Here is a tiny trained network, its code and every weight. The questions are about switching its units off for an input and a class, where a switched-off unit gives its printed mean instead of its output.

import numpy as np


def w(rows, s, z=0):
    codes = np.array(rows[::2]) - 128.0
    scale = np.full(codes.shape[1], s)
    scale[-1] = z or s
    return codes * scale


def f(y):
    return y / 2 * (1 + np.tanh(0.7978845608 * (y + 0.044715 * y**3)))


def log_softmax(a):
    a = a - a.max(-1, keepdims=True)
    return a - np.log(np.exp(a).sum(-1, keepdims=True))


def net(x, mask):
    res = np.array(x, float).reshape(1, 8) / 4 @ E
    y = f(res @ A[0][:, :-1].T + A[0][:, -1])
    res = res + np.where(mask, y, B[0][:, -1]) @ B[0][:, :-1]
    return log_softmax(res[-1] @ U[:, :-1].T + U[:, -1])


A, B = {}, {}
E = w([
[128,128,128,129,129,128],'x0',
[127,126,125,136,137,129],'x1',
[129,128,127,127,126,128],'x2',
[125,255,188,165,129,185],'x3',
[127,127,129,128,128,127],'x4',
[194,60,213,123,158,187],'x5',
[49,72,117,187,60,198],'x6',
[214,137,126,210,69,84],'x7',
],0.0095)
A[0] = w([
[63,127,37,176,30,199,138],'neuron 1',
[32,109,199,6,227,205,38],'neuron 2',
[120,239,182,119,122,168,131],'neuron 3',
[101,220,159,158,127,149,90],'neuron 4',
[232,122,133,182,52,111,37],'neuron 5',
[166,183,102,27,185,130,94],'neuron 6',
[101,207,32,107,58,101,76],'neuron 7',
[166,177,150,170,90,136,96],'neuron 8',
[238,72,192,99,120,208,65],'neuron 9',
[194,185,138,104,204,47,153],'neuron 10',
[100,110,128,136,67,173,56],'neuron 11',
[216,120,153,254,69,98,76],'neuron 12',
[135,41,53,72,119,94,163],'neuron 13',
[232,63,248,197,81,100,69],'neuron 14',
[184,168,104,74,192,117,63],'neuron 15',
[198,146,116,213,80,58,58],'neuron 16',
[165,222,189,189,122,182,167],'neuron 17',
[100,210,175,136,124,191,208],'neuron 18',
[99,193,12,162,109,61,47],'neuron 19',
[44,89,97,169,70,249,124],'neuron 20',
[185,170,120,49,221,51,96],'neuron 21',
[69,130,130,63,226,170,7],'neuron 22',
[122,25,81,101,101,96,196],'neuron 23',
[207,169,130,101,219,54,88],'neuron 24',
[134,57,73,128,116,139,186],'neuron 25',
[158,46,15,82,146,106,134],'neuron 26',
[87,234,184,111,146,228,170],'neuron 27',
[76,92,117,202,91,182,122],'neuron 28',
[193,164,78,108,241,66,126],'neuron 29',
[194,65,228,130,206,191,131],'neuron 30',
[133,41,103,105,133,91,141],'neuron 31',
[164,45,228,152,151,216,26],'neuron 32',
[138,19,151,79,108,55,152],'neuron 33',
[134,202,199,159,104,179,165],'neuron 34',
[87,74,140,190,66,195,120],'neuron 35',
],0.0067,0.0014)
B[0] = w([
[163,143,160,74,64,161,242],'neuron 1',
[59,28,133,81,210,108,254],'neuron 2',
[164,102,126,167,157,92,219],'neuron 3',
[175,128,87,151,157,83,190],'neuron 4',
[24,52,160,91,213,104,202],'neuron 5',
[100,106,152,122,71,119,204],'neuron 6',
[96,169,45,122,163,209,203],'neuron 7',
[126,94,115,127,181,85,171],'neuron 8',
[85,212,31,137,131,211,222],'neuron 9',
[127,142,200,108,48,158,238],'neuron 10',
[142,141,168,100,108,106,162],'neuron 11',
[62,52,158,97,162,75,230],'neuron 12',
[174,149,123,176,170,60,238],'neuron 13',
[72,132,81,73,165,165,240],'neuron 14',
[122,120,189,113,73,116,188],'neuron 15',
[17,2,141,51,157,129,203],'neuron 16',
[169,101,107,176,144,78,238],'neuron 17',
[183,103,118,208,188,71,214],'neuron 18',
[62,217,15,73,152,238,215],'neuron 19',
[135,129,220,126,71,134,252],'neuron 20',
[168,138,189,96,88,182,246],'neuron 21',
[77,79,144,76,160,97,195],'neuron 22',
[181,145,126,182,160,81,237],'neuron 23',
[146,133,195,119,56,166,234],'neuron 24',
[166,142,143,148,124,86,193],'neuron 25',
[184,133,107,196,164,76,239],'neuron 26',
[161,121,102,179,178,34,245],'neuron 27',
[174,147,209,92,47,134,206],'neuron 28',
[143,154,190,107,54,148,228],'neuron 29',
[122,227,22,113,97,186,242],'neuron 30',
[180,146,108,196,163,98,205],'neuron 31',
[119,223,67,98,128,193,227],'neuron 32',
[176,167,115,187,159,76,225],'neuron 33',
[164,127,117,196,158,71,216],'neuron 34',
[148,155,212,139,43,165,220],'neuron 35',
],0.0068,0.0063)
U = w([
[232,132,99,204,160,53,249],'0',
[175,143,209,109,35,143,160],'1',
[107,206,7,102,137,184,64],'2',
[52,19,122,84,176,94,43],'3',
],0.016,0.0014)

Each question gives the input, the list of numbers given to net, and the class t.
The units are the neurons (one row each of A and B). Each row of codes is followed by its name. A weight is (code - 128) times the scale printed after its matrix; where a second scale follows, it is the last column's (A, B and U).
mask holds one flag per neuron, in row order. A switched-off neuron (its flag False) gives its mean, the last column of its row in B, instead of its output. The means were averaged over made-up inputs and are rounded, as every weight is.
A unit's drop is (log p(t) with every unit on - log p(t) with that unit switched off) / (log p(t) with every unit on - log p(t) with every unit switched off).
The circuit of an input: a set's keep is (log p(t) with only the set's units on - log p(t) with every unit switched off) / (log p(t) with every unit on - log p(t) with every unit switched off). Starting from the 12 units with the biggest drops (on a tie, the unit counted first), units are removed one at a time, each time the one whose removal leaves the highest keep (on an exact tie, the one counted first), for as long as the keep stays at least 0.8.
units of the circuit, in order: the units of the circuit, biggest drop first
unit that matters most: the unit with the biggest drop
k most important neurons: the k neurons with the biggest drops, biggest first
drop when u is switched off: that unit's drop, to one decimal
input [4,-2,7,-8,-8,-3,8,3], class 0: units of the circuit, in order	neuron 23
input [2,0,-1,6,1,3,-1,-8], class 3: 2 most important neurons	neuron 2; neuron 22
input [0,2,-1,8,6,-7,5,-7], class 0: units of the circuit, in order	neuron 27; neuron 18
input [-1,-6,7,-7,5,2,8,-4], class 1: 4 most important neurons	neuron 20; neuron 35; neuron 28; neuron 1
input [8,-7,0,-2,8,7,0,8], class 3: units of the circuit, in order	neuron 5; neuron 16
input [-4,-3,-1,1,-3,-8,7,8], class 2: 3 most important neurons	neuron 19; neuron 7; neuron 2
input [-3,5,-7,5,2,-6,4,5], class 2: 2 most important neurons	neuron 19; neuron 7
input [5,-6,6,3,4,-1,-1,-3], class 0: 3 most important neurons	neuron 16; neuron 5; neuron 12
input [4,7,5,5,7,4,-7,-8], class 3: 3 most important neurons	neuron 2; neuron 22; neuron 27
input [6,8,8,-3,8,7,3,8], class 3: 2 most important neurons	neuron 12; neuron 5
input [2,-5,8,4,5,1,-5,5], class 1: 4 most important neurons	neuron 2; neuron 10; neuron 24; neuron 29
input [-8,-4,8,-7,-3,-6,-4,-7], class 0: 2 most important neurons	neuron 26; neuron 13
input [-2,5,-8,-5,-6,-3,6,-2], class 1: 2 most important neurons	neuron 1; neuron 20
input [0,1,-2,-3,-2,-6,-1,7], class 3: unit that matters most	neuron 16
input [3,1,5,-5,-6,-7,1,1], class 2: 2 most important neurons	neuron 19; neuron 7
input [-3,-3,0,1,0,8,-7,5], class 2: 3 most important neurons	neuron 9; neuron 30; neuron 14
input [3,8,5,2,8,-7,8,3], class 1: 2 most important neurons	neuron 20; neuron 28
input [0,-2,4,3,6,4,-3,-5], class 3: drop when neuron 22 is switched off	0.2
input [-3,-3,-1,4,2,-5,0,-7], class 3: drop when neuron 2 is switched off	0.1
input [-7,-7,-7,5,2,7,-8,6], class 1: units of the circuit, in order	neuron 10
input [-4,-5,0,4,-8,2,-3,-7], class 3: drop when neuron 2 is switched off	0.2
input [7,4,4,-8,-6,3,-3,-5], class 0: drop when neuron 4 is switched off	0.0
